[  7  22  16 -21   1  -5  29   4   8  13  32   8  16   3   0  13  -6   2
  15   0  16  -1  25 -35   2   5   1 -16 -19 -18  -2   7  11   2  -3 -13
  -5   2   3   9 -27  17  16 -15 -11  -4  42  10   5  41  -5 -12] => Gd
[  4  50  -7  -3  -5 -21  25  13   8  -2  10  -6 -16 -11   9  -9   9  -4
  13  11  32  13  -1 -41  -5 -10   5  -6   9 -25   1   3  13  11  -1  11
   0  -6   6  42  -7  21   7  -5   1   4  30  -7   5  15  14 -41] => gj
[  0 -39  13 -35  -8 -14  11   0   1  21  28  -1  25  -2   0  -2  -1   1
  25  -1  27   6  19 -54   1 -12   3 -21 -36 -59   1  12  14   4   8  12
   1 -10  -5  -2 -32  15   2   1  -4  -7  58  -4   8  34   5 -16] => mh
[ -5  95  -3  -2   9  -1   4   4  13   1  15  20  13  22   8  14 -11  10
  12  17  86  11  16 -45   5  13   0   9  -2 -66  15 -16 -13   6  -4  10
  -4  17   6  10 -45  22 -37 -28 -10 -21  38 -12  -5 -20   0 -20] => mh
[ -4  28  12 -30   4  -8   8  -9  10   9  27  10  36  22  -5  10  -7  28
 -15 -17  25   0   7 -21  -4  -4   5 -17 -28 -17   3   0 -12  -4   2  -8
  -1  11   7  30  13  10  11  -4 -29   0  34  11   8  25  24  10] => gj
[ -2  32  -1 -19  -2 -22   8  10  15   8  24  -2   3   0   1  -5   2   6
  -2 -16  41  10   9 -31   1 -17   3  -8  -7 -14  -2  14   1   7  -7  21
  -3 -19  10  31  -6  20  35   9  -9   3  35   8  -6  30   4 -30] => gj
[ -2  66   3 -18  -1 -15  86  17  13 -21   8   1   1 -10  -5 -12   5  -1
 -16  -8  -5  23  18 -33   5  -7   1  -6 -14 -13  14   1 -11  10  -9  11
   3  -6   9  20 -20  20  23  -6 -14   3  25   1  -6  58   7 -27] => zb
[ -3  33  11 -38   6   2  51  -1  10 -11  19   2  37  18   9   0   1  12
  -8  -1  10  -2  14 -44   3  -6   9  -8 -31 -30  14  -6 -15   3  -7   2
  -4  13   3  -3 -13  15   5  -4  -5  -6  26   1  10  27 -20   2] => gj
[  7  50 -20  10  -5 -10  -2   9  -4   1  17  39 -27 -16  -7   0  -4  11
   6  16  59   8  47 -13  15   0  -2   7   3 -84 -15 -48  37   6  -4  31
 -14  27   6  98 -80  25  36 -33  -3  -8  51 -44  -2  11   4 -18] => ct
[  5  56   8 -44   0 -16  53  -3  19 -22  -1  -8  14   9  -7  -5  14  -1
  15  21  71   7   5 -76  -2  -6   7   9 -24 -73  12  -3   4  12   2  38
   1  -6   7  20  -5  17 -19 -35   2  -5  24 -18  16  -3  -4 -86] => mh
[ -3  42   4 -15  11 -14  21  -4  10  -5  29  10  26  -5   5   0  -2   8
  10   3  34   9   7 -27  -8  -4  -1 -14 -16  -7  -8   7  -5   3  -1   1
   1   4  -1  14 -17  16   7  -3  -8   6  33  -4   1  20   1  -4] => Gd
[  4  70   0 -34  -2 -13  99   1  11 -56  -9 -38  18   3  -3 -27  23 -12
  -9  12  31  28 -21 -92   7 -26   9   1 -15 -37  13  -2   3  19  19  27
  -1  12  10   3  16  13  16 -43  20  17 -12 -11  18 -10 -13 -99] => mh
[  2  41   4 -22   1 -12  30  12  10  13  21   7  16  12  -4   0  -4  11
   7   2  15   8  15 -33   1   9   8  -9 -21 -15   7  10  13   5  -4   4
  -4   0  -2  19 -15  13  14  -3 -13 -11  42  -2   3  37  11 -12] => Gd
[  2 -75   8 -50   1 -21  15  20   1 -12  16  10   9 -14 -23 -23   5  -2
 -53 -38 -35  -9  43   8   5 -32  -4 -15 -28 -30  10 -26  -1   0  -4  20
  -1 -23   4  48 -33  25  99  32 -16  18  37  23  10  85  -9 -28] => mh
[  2  -6   1 -35   9  -8  32   0   9 -14  14  -6  27  15  -2 -25   9  -5
 -57 -24  14   7   5 -29  11 -10   7   3 -18   3  24  17 -31   9 -12  -1
  -6 -11   7 -22  15   4  70  15 -12   5   2   9  10  12  -3 -91] => ct
[-12  99   3  -1   4  -3  99  10  19 -41   3 -11   6  -3  -4   8   1   4
   8   6   2   1   9 -47   0  24   4  -8 -16  10  11  -2  -5   6  -5   0
  -6  18   7 -14  -5   5 -17 -36 -10 -11  15  -1  -5  20   4 -36] => mh
[  0  42   3 -27   9 -13  45   9   6 -43   7 -11   7 -12 -11   9   6  -2
   1   8  32  11  41 -49   4  -2   8   6 -14 -54 -19 -16  12   8   6  26
  -7   4   7  16 -55   7  41 -32  -5  -3  25 -10  13  21 -22 -76] => ct
[ -4  -2  -1 -20   8 -13  27   8  11 -15   7  -9   3  -4   0  -8   7 -10
  -9  -8  26   6  15 -36   4 -18   3 -11  -8 -14  -4  -1 -11   7  -5  11
  -1 -19  -3  15 -13  27  51   5  -2  -5  17   9   9  29 -17 -23] => gj
[ -4  42  16 -28   6  -8  43  -2  16 -20  12   2  45  10   1   2  -1  12
 -11  -1  12 -16  19 -41   5  -3   5  -2 -31 -20   9  -3 -14   4  -4   5
   8   8   7  -5 -16   9  19 -13 -13  -7  22   1  12  17  -7 -37] => gj
[  0  44   1  -1  -3 -27  12  11   0  11  17   3   6  -4  -4  -2   9   7
   1  -6  37  12   4 -21   6  -7   7  -3 -13 -10  -1  19   9   7  -5  13
  -2   6   0  23  -8  -1  10 -10 -15   2  30  -6  -4  13  24 -41] => gj
[ 11  24   5 -20   4  -3  32   7   9 -15   8   1  21  -8   1  -1   2   6
  -2  -2  18   5  14 -36   4  10  20  -3 -20 -30   8  -1  -2   7   7   5
  -2 -26   5  -2 -13   8  29 -13 -10 -11  28  -5   8  21  -9 -39] => Gd
[  6  95   6  -5  16 -15  67   0  15 -43   5  12  21  -8 -13   3  -8  10
  25  33  39  10  47 -67 -12   4  -1  -5 -26 -93   6 -39   4   7  17  26
   1  33   9  23 -99  21 -35 -62  -5  -7  64 -21  -6  21 -15  -4] => ct
[ -2  40   6 -22   6 -10  34  -4  15 -14  15  -4  29  -6   3  -2   4  12
   3 -10  33   5  14 -49   2  -6   4 -12 -13 -10   4  14 -14   7  -8  -3
  -4   5  14  -8 -10  11   5  -2 -12   5  29  -1   4  20   2 -23] => ct
[  0  32  -8 -24   5 -10  40   2  12  -1  18   6  27   7   8  13  -6  12
  -5  -2  25   7  14 -43   4  -3   3 -13 -28 -27   2   9  -2   2   1  10
  -3  -2  13   5 -27  17   0 -14 -11   0  41  -7  11  23  -5  -4] => gj
[ -5   6  10  -7  -6 -42  75  17   9 -33  -9 -21 -12 -44 -15  -5   7 -10
  12  -1 -36   3  23 -14   0  -9 -10 -12 -11  -3  12  10  13   2 -18  10
  -2 -11   9   5 -52  11 -14  10 -13  25  54  -2 -15  80  34  -2] => zb
[ 12  99  -4   8  -3 -21  90   9   9 -47  -4   4 -16 -18 -16  -6  -4   7
  14  61  36  -1  44 -57   0  -4  -3   7  -4 -99   3 -66  15  13  20  53
  -3  18   3  86 -96  25 -42 -59   0  -8  58 -17  -7  28  16 -12] => ct
[ -4  17  11 -38   6 -23  28   5  19 -10  12 -11  24  -5  -3   6  11   1
  17  -2  33   3  20 -47   7  -9   6  -6 -29 -23  13  18  -8   6  -8  20
  -4 -13   6 -10 -11  19  -6  -9 -10 -14  44   2   5  22   0 -44] => zb
[ -1  40  -2 -28   4 -12  84  17  15 -11  15  13  -5  12   7 -25   7  -8
 -23  -1  50  14  10 -62   8 -22  -9   0  -8 -26  10   1 -17  25 -19  24
   2  -7  11  24 -11  24  56   3  -5  -2  25  -2  10  35 -10 -61] => gj
[ -7  19  -9  21   8  11  38   6   2   7   9   9  10  14  12 -33  -5  10
 -71  -5  11  18  -4   8   5 -14   3  -8  14  -1 -14 -32 -21  -1  15  -4
 -12  17  10  18 -34   7  83  -1 -14  48   9  10  -3  19  30 -39] => mh
[ -3  12  15 -40   8  -4  26  -9  11   5  30   9  45   9   2   5   4  14
   4 -11  13  -3  17 -45   5 -17   0 -21 -32 -21   0  -1 -10  -5   1  -7
  -3   1   2  -1 -15  30  15  -5  -4   4  41  -1  10  35 -10  26] => gj
[ -8  30  -2  -5  -6 -17  37   4   7  -3   9 -13  -8 -17  -1  -6  -8  -4
  -1  -4  38   8   6 -49   5  -9   3  -3  -8 -18  -3  10  12  16  -3  19
   2  -7   4  29  -9  11  20 -10  -8  -1  23  -2  -2  20  11 -63] => gj
[-12  41   2 -13   3 -14  38  11   8  -4   4   1   9   0  -1  -7   0  -4
 -14  -1  28   9  11 -36   6   7  -2   2 -23 -26   6   2  -1  11  -1  11
   0   3   3   4 -19   0  27 -12  -7   2  20  -7   2  14   9 -58] => gj
[  9   8   5 -37   5 -11  52   2  10 -19  27   5  21 -11  -1  -8   7  -9
 -15  -2  23  13  33 -48   7 -18   5  -8 -29 -37 -12  -8  11   5   5  16
 -21  -9   5  25 -34  20  89 -18  -6   0  42   1  17  47 -34 -61] => ct
[  1  51   7 -14   5  -8  80   3  12 -17  13   4  18  19   7  -9   6  -1
  -4  11  13   3  12 -50   3  -1   8  -6 -17 -22  23   3 -11   8  -6   9
  -6  11   8 -18 -20  11  10 -12  -9  -8  33 -14   2  17  -3 -32] => gj
[ -2  49   4 -11   1  -9  40  -3  22 -22  20 -16  28 -11  -4   5   3   9
   8 -11  11  16  17 -35 -13   6   2 -12 -22  24   3  27   0   4  -9 -12
   3   2   7 -16  19  -2  -7 -13  -4  13   9  -5   5  18   6 -14] => mh
[  3 -16  12 -43  13   2  70  -1  -2  -8  13   8  40   6  -1 -12  -8  10
  -8  15 -39  -4   3 -27  -2  -8   6  -6 -46 -51  -4 -10  10   2  12  17
   1  -1  -4  21 -46  14  33  -9  -5   7  43  10  16  60  10 -13] => ct
[  3  31   4 -16  -7 -15  11   0   0   2  -1  -7   5  -2   2   4   0   7
  40  40  56   6  19 -58  -1  -2   5  -3 -19 -97   2 -20  27   7  14  35
   5   6  -3  37 -41  25 -66 -40   8 -19  43 -12   1 -12  21 -35] => mh
[-10  -8  -3 -33   7   4  80  13   9 -32  12   0  12   9 -10 -32   2  -6
 -85 -45 -20  11  18 -16  15 -21   3  -1 -22   9  10  10 -28  18  -4   4
 -13 -13  15   8  10  -2  99   6 -16  20  -3  18  18  60  -6 -98] => mh
[  3  30   3 -26  -5 -12  27  13   4  14  21  10  10  16  -4  12 -10   6
   5  -4  -3  -8  28 -19   6  24   3  -8 -31 -11   6   5  18   2  -8   6
  -7  -8  -6  13 -16   4  24  -4 -25 -16  40  -9 -11  55  18 -30] => Gd
[ -4   2   1 -31   7 -10  28 -20  13 -14  16 -13  48  -6  -1 -23  17   1
  -3  -9  17   5  18 -51   6 -31   6  -7 -21 -15  -3   7  -9   7  13   1
   2   5   6  -8   5  17  27 -11   5  15  13   5  16   0 -15 -10] => ct
[  9  43  -9 -43  19  -7  95  10  19 -54 -16 -14  10  20  -9  -7  14 -16
 -34  33  38   8  22 -84  15  -2  16  38 -30 -76  31 -17 -30  22  -2  41
  -9   6  17 -46 -23 -11  42 -44   3 -28  -9 -26  15 -21 -23 -99] => zb
[ -1  54  12 -17  24 -17  47  -2  16   3  14   8  32   9   8  -2  -4   2
  15   5  15   2   8 -39   3   8   8  -7 -27 -24   6   6   0   8   0   4
   1  16   9   0 -31   6  -7 -22  -8  -1  34  -1   6  12   5   4] => gj
[  3 -28   7 -37   0   4  31  11   0   2  20  13  18  -7 -12  -3 -11  11
 -18  -4 -11  -4  43 -14   4   6  14 -14 -40 -42   2  -9  33   4  12  13
  -5  -2   8  30 -34   7  82  -7  -8  -1  41  -1  11  66   7 -58] => ct
[  5  31   7 -28  -3  -9  35   8   4   8  19  15  13   3   1  13  -9   7
  29  -2   8   0  21 -37   2  15   7  -9 -32 -20   8   7  10   1 -10   3
  -1   2   2   7 -24  15  13  -3 -14 -12  48  -5   5  47  10 -27] => Gd

[ 25   9 -11  -9 -24 -10  30 -32  65  27   1 -25  -7 -20 -20 -15   1  49
  22 -14 -23   5  27  18   8  15 -18  47  12   0 -31 -28 -31 -10 -21  17
  25 -42   4 -28  23  13  23   5   4   5  25  15   7   8  17  52] => pc
[-31  21 -19   1   3 -13   6  -9  28 -37   8  -4  -3  -5  -7  -4   2  -6
  -5  -4 -15   7  -8 -11  -5   8   7  -1 -74  -5  -5   8 -18  -4   4 -14
   2   5   4  18  11   4  -9   0  -5  14  19   2  -7   2   0  -9] => dp
[ 11  20   2  10  -1 -18  -7 -23 -21  -3   5   7  22  -3 -11   4   3 -20
   7 -13 -15  -1   9  99  46  -8 -28  -4   5  12  11 -11   8   5 -27   2
 -32  -1  17 -15 -13 -20   7   6 -10  -1  -6  25  19  11 -13 -25] => rr
[-10  -2  -8   7  -2  -7  -7 -16   0 -32   3  -8  14  -5  -8   8  -9  -7
 -14   5  -2   0   9   0  -3   6  -5   8 -26   2  20   4   2   6 -19   1
 -51   7 -28   6   9  -6  25  -3 -15  -1   3  32  16   4   5 -15] => dp
[ -5  33  -7  31  11 -21 -22  -8 -13  -2  16   1 -16 -12  -8 -10 -11 -10
  -4 -22 -13 -18   2  10  33  15 -33  -2  23  19  18 -21   7   3 -28  -7
   5  40  -7  -3 -27  -3  -9  13 -31   4 -27  45  37  27  -7 -38] => tm
[ -7  -2 -17   0  -7 -16   7 -33   2   1  10   5  21   5   1  14  12 -10
 -20 -19  -2   9  -5  -3 -11 -15  -6  24  -4  19 -12   8 -17  -1  -1 -22
 -37  -1   6 -16  22   2 -10 -13 -10   9   5  11 -25  -2  -6 -18] => dp
[ -6  10   0  19   7 -29  -4 -20 -24  -9  10  -4   6 -19  -9  -4  12 -20
  -4  -8 -18 -13  -4  16   8 -11  -7  14  26  13  11 -11   8  -6 -26 -17
  -9  26  -5   7  -8 -13  -7   6 -15  -2   0 -10  19  24 -16 -19] => tm
[ 12 -19  -2   5 -30  55  17  14 -72   6   2  30  15  17   8  18  -4 -11
 -15  29  -9 -11 -38 -14  20  -6  -6  17  41  21  -4 -28 -54   5  24  13
 -41  30  23 -29 -25  -2 -44 -25  -7   2 -13  -9 -33  26 -10 -18] => cf
[ -5  11  -6   6  -7  -3   3   0  10 -15   4   1   0  -6   4  -3  -9  -1
  21 -14  -9   2   2 -11  13  12 -10 -13 -23   8   3  10   0   6   6   4
  -3  -5  11 -12 -11   5 -17 -12  25   6 -15  31   0 -12  -1 -16] => dp
[  4  19  -7   3   5 -13  -5 -19  -9  13  -8   1   9  -6  12  15  16  10
   0 -13  10  -2 -13   1   0  -3  -1 -10  12  -8 -26   5 -13  -1 -16   0
  22  -4  15  -3  16  -9  13  14  -6   8  14   4   0   4   0   2] => rr
[ 11  10 -16   5  -8  -4  16  16  63   9  -5   1 -17 -13  14 -12 -10  26
  14  -7 -22  -5  -6  20 -23   9  -1  23   6 -15 -35  -7 -35   6  15 -17
  65  -8 -10  37  14   2 -42  -1  13  -5  19 -39  -2   9   2  23] => pc
[  0 -15  -6  -4  -7   3  12 -26 -23  13   9 -14  -1  -1  -2   9  -2  -6
 -15  11  -5   1  -6 -16 -18  -9  17  40   6  -2  -5  -1  -8   0  -7  13
 -82  -6  -7  -2  11  29  20  -5 -18  -5   8  33  -6   9  30 -12] => rr
[ 12  22  -2  11  10   3  -3 -12 -30   9 -11  -3 -11  -2  -6  -1   6   8
   5  -7  -6  -7  13  -7  22  14   7   0  34  -1 -18 -13 -14 -17 -20  35
  69  13  10 -15   0   1  15  18   2  -4 -18  21  13  10  -1   8] => tm
[-11   4  -4  -6  17   7  -4  -7  19  -8   2  -6 -18  -8   2   8   7   5
  -8 -17 -13   8  -3 -21  -3   9   1 -17 -27   9   0  11   7  -3   6  -8
  -7  21  -6   8   0   9 -12  -2  -1  12  -8  11   1  -5   9  -9] => dp
[ -4  -4 -12   4  -6   0  -5 -18 -13  -9   6  -3   9  -1  -4   9 -11 -11
 -14  -6   1   2  -3 -17   6   6  -6   6 -10  10  12   9  11   4  -3  -1
 -51   7   5 -16 -16  -3 -34  -7   1  -1 -27  31  14  10 -13 -34] => dp
[  2   6   6  -2  16   3 -22  -1 -55  -5  -5  31   6   5  -9   8   6 -16
 -14  12  15   3  -1  -8  28  -8  -7 -15  23  13  -9   4  15   6 -20  12
  -4   6  16 -22 -20  -7  17   1  -2   6 -21  31   4   9  13 -29] => tm
[-31  -5  -1  -3  -6 -19   8 -23  27  -4   5 -16   2  -1  -3   6   1  -2
 -12  -5  -2  33   8  -9 -47  11  16  18 -53  -5   6   6 -13   0  -7  -1
 -14   5  -4  16  23   2  30   2  -1   9 103  35  -5 -19  13 -15] => dp
[ -7  24  -8  14   7  -6 -14  -6 -16   5  -4   4  -3 -13 -11   0   2   2
 -19 -12  -6  -7 -12 -10  14   3  -6  -5   1   3   1  -1   3 -18  -7  -6
   3  27   3  -2 -14  -6  -2   7   2   6 -25  17  14   6 -12 -24] => tm
[-13   9  -9   6   9 -15 -12   9 -15  -5  14 -15  -7   4  -9   7  15 -10
 -14   7  -6  13   0 -13  23  13  -9 -18 -28  -1   3  20   2  -8  -9 -19
 -18  22 -27  30  27  15   6  -7   2  -2  -6  -6  22   7   8   2] => ms
[-21   0 -19 -12 -12  -2  19 -18   2 -11  -3 -17  21 -10  24   1   4  -7
 -15   4 -10   5  -4  -7 -15   1  -6  24 -15  -2  17   0  -7  -4  -1  -9
 -38  23  -6   5  -7 -11  -7 -10   8   4  -8  18   2  -7   7 -21] => dp
[-15   6   6   6  26  -3 -16   9 -10   1  -8  -4 -21 -13 -22 -12   7   0
  -6 -14   8  -7 -10   3  -2   8  10 -30   2  13  12   3  24  -6 -12  -5
  33  33  -4   6   2  -1  35  21  -2  -2 -22  26   5  -5   0 -28] => tm
[-17  11 -15  12   6 -10 -22 -13   7  -5   7   6  -3  -7   5  -2   1  -5
  -6 -27 -10  -3   8  -1  10  10  -8   1 -10  14  10   0   7  -2   6 -11
 -18  27  -3  -9  14  -3 -18   0   4   6 -21  24  17   6 -14 -26] => dp
[ 10  10  -2   1   5   5  11  -7 -52   0   9   3   5  15 -23  11  12   6
 -19  29  -9  -5 -25 -10  29   3  22  -7  50 -26 -19   0 -20  23   0   8
 -22  -9  11  -7  12   4  -3 -15  -3  -6  15 -34   3  31   0  29] => rr
[-11  18 -17   4  -7 -18   7 -24  29  -7  13  -8   6  -6   1  -4  -2  10
  34 -11 -17   8   9  -3  -8  21  -5  12 -31  -2  -4  21 -15   8  -5  -7
 -18   3  20   4  13   0  -9  -1   4  10   0  22   7  -5   0 -18] => dp
[-20  18 -24   6  -3 -38  13 -22  33  -4  -7 -12  14 -16  59  -6   6  -1
  -2 -17  -4  -3  -7   3 -28   0  10  -5  -8   6 -13  14 -23 -22  -7 -17
  14  17   3  12   3  -3  -3  21 -12  10   1   3  -2 -12  -5 -14] => dp
[ 18  -1  -3  -8 -24 -36  21 -42   2   3 -21 -51  34   3 -18   4  15  13
  -5  -2 -30   1  14   4  13  -1  25  19  36   9  -2 -32 -15 -10  -7  -1
 -26  13  -5 -44 -12  24  -9  -1   2   6 -17 -22  18  -9 -17  24] => pc
